Below is a small trained network, with its code and all its weights. Each question gives an input and a class and asks what happens when units are switched off, that is, made to give their printed mean instead of their output.

import numpy as np


def w(rows, s, z=0):
    codes = np.array(rows[::2]) - 128.0
    scale = np.full(codes.shape[1], s)
    scale[-1] = z or s
    return codes * scale


def f(y):
    return np.maximum(y, 0)


def log_softmax(a):
    a = a - a.max(-1, keepdims=True)
    return a - np.log(np.exp(a).sum(-1, keepdims=True))


def net(x, mask):
    res = np.array(x, float).reshape(1, 7) / 4 @ E
    y = f(res @ A[0][:, :-1].T + A[0][:, -1])
    res = res + np.where(mask, y, B[0][:, -1]) @ B[0][:, :-1]
    return log_softmax(res[-1] @ U[:, :-1].T + U[:, -1])


A, B = {}, {}
E = w([
[127,127,128,128,127,127],'x0',
[216,159,160,139,51,123],'x1',
[163,60,91,51,136,64],'x2',
[137,93,8,186,97,148],'x3',
[126,130,126,125,125,129],'x4',
[129,126,130,130,129,128],'x5',
[167,85,140,88,158,231],'x6',
],0.012)
A[0] = w([
[239,145,158,151,60,127,61],'n1',
[116,169,142,186,131,165,82],'n2',
[145,114,170,81,152,194,139],'n3',
[152,81,117,81,123,89,96],'n4',
[184,71,103,80,142,63,115],'n5',
[154,98,138,79,146,90,91],'n6',
[42,150,155,69,196,125,88],'n7',
[138,94,95,138,111,174,125],'n8',
[156,97,138,111,149,200,116],'n9',
[159,104,116,103,142,212,99],'n10',
[45,92,58,140,164,140,84],'n11',
[183,154,145,116,47,117,107],'n12',
[193,167,102,128,94,138,131],'n13',
[124,169,154,189,144,161,81],'n14',
[96,198,165,178,119,194,83],'n15',
[150,97,10,197,74,155,2],'n16',
[138,91,119,110,134,85,106],'n17',
[149,162,230,79,132,115,41],'n18',
[86,157,165,140,122,42,105],'n19',
[82,155,115,150,93,59,114],'n20',
[145,108,132,126,144,180,80],'n21',
[166,117,117,85,114,99,124],'n22',
[118,143,98,184,121,66,113],'n23',
],0.013,0.0059)
B[0] = w([
[109,108,122,192,255,115,238],'n1',
[62,127,84,106,107,178,207],'n2',
[199,188,81,110,102,69,220],'n3',
[77,137,109,114,102,187,193],'n4',
[56,140,96,118,94,204,226],'n5',
[77,115,117,124,79,159,187],'n6',
[127,93,200,190,185,112,231],'n7',
[160,125,161,105,93,89,189],'n8',
[193,193,70,103,128,94,207],'n9',
[180,193,86,94,138,103,209],'n10',
[119,85,166,196,226,110,234],'n11',
[121,107,120,171,206,147,217],'n12',
[105,95,160,178,196,132,197],'n13',
[67,126,84,100,93,197,207],'n14',
[54,123,106,93,83,187,248],'n15',
[158,69,249,117,46,80,254],'n16',
[88,143,94,108,110,175,175],'n17',
[143,46,227,129,69,78,233],'n18',
[209,192,79,79,102,81,232],'n19',
[188,167,53,93,146,98,226],'n20',
[149,169,92,132,121,103,172],'n21',
[73,126,114,134,125,170,180],'n22',
[192,183,96,82,110,116,215],'n23',
],0.0099,0.011)
U = w([
[206,198,63,98,111,95,96],'0',
[42,123,95,115,73,216,104],'1',
[154,75,221,129,66,88,253],'2',
[115,95,135,180,253,130,74],'3',
],0.012,0.0046)

Each question gives the input, the list of numbers given to net, and the class t.
The units are the neurons (one row each of A and B). Each row of codes is followed by its name. A weight is (code - 128) times the scale printed after its matrix; where a second scale follows, it is the last column's (A, B and U).
mask holds one flag per neuron, in row order. A switched-off neuron (its flag False) gives its mean, the last column of its row in B, instead of its output. The means were averaged over made-up inputs and are rounded, as every weight is.
A unit's drop is (log p(t) with every unit on - log p(t) with that unit switched off) / (log p(t) with every unit on - log p(t) with every unit switched off).
The circuit of an input: a set's keep is (log p(t) with only the set's units on - log p(t) with every unit switched off) / (log p(t) with every unit on - log p(t) with every unit switched off). Starting from the 12 units with the biggest drops (on a tie, the unit counted first), units are removed one at a time, each time the one whose removal leaves the highest keep (on an exact tie, the one counted first), for as long as the keep stays at least 0.8.
circuit, biggest first: the units of the circuit, biggest drop first
unit that matters most: the unit with the biggest drop
k most important neurons: the k neurons with the biggest drops, biggest first
drop of u: that unit's drop, to one decimal
input [-1,7,5,0,-7,-4,-5], class 3: circuit, biggest first -> (n1)
input [-6,7,-3,6,-6,-8,-6], class 3: 4 most important neurons -> (n1; n13; n12; n18)
input [-5,-8,-8,-5,-6,2,-4], class 1: 2 most important neurons -> (n15; n14)
input [-5,4,-5,-4,4,8,2], class 1: 2 most important neurons -> (n15; n16)
input [-8,7,1,7,0,3,6], class 2: 3 most important neurons -> (n16; n8; n11)
input [7,7,3,-6,3,7,-3], class 3: 3 most important neurons -> (n1; n12; n16)
input [0,-6,1,7,2,3,-3], class 2: 2 most important neurons -> (n16; n1)
input [-1,-7,-1,-8,-3,1,-3], class 2: 2 most important neurons -> (n18; n1)
input [5,4,4,0,8,0,-1], class 1: 2 most important neurons -> (n11; n5)
input [-8,-4,5,-6,-6,-8,6], class 0: 4 most important neurons -> (n3; n16; n9; n10)
input [2,6,-7,-6,-8,4,-2], class 1: 4 most important neurons -> (n15; n14; n16; n2)
input [4,6,8,-8,1,-1,8], class 0: drop of n7 -> 0.2
input [8,7,-4,0,-4,-6,2], class 3: drop of n1 -> 0.3
input [-6,7,8,-1,3,-3,6], class 1: unit that matters most -> n5
input [3,6,1,-8,-1,-1,-8], class 0: drop of n11 -> 0.2
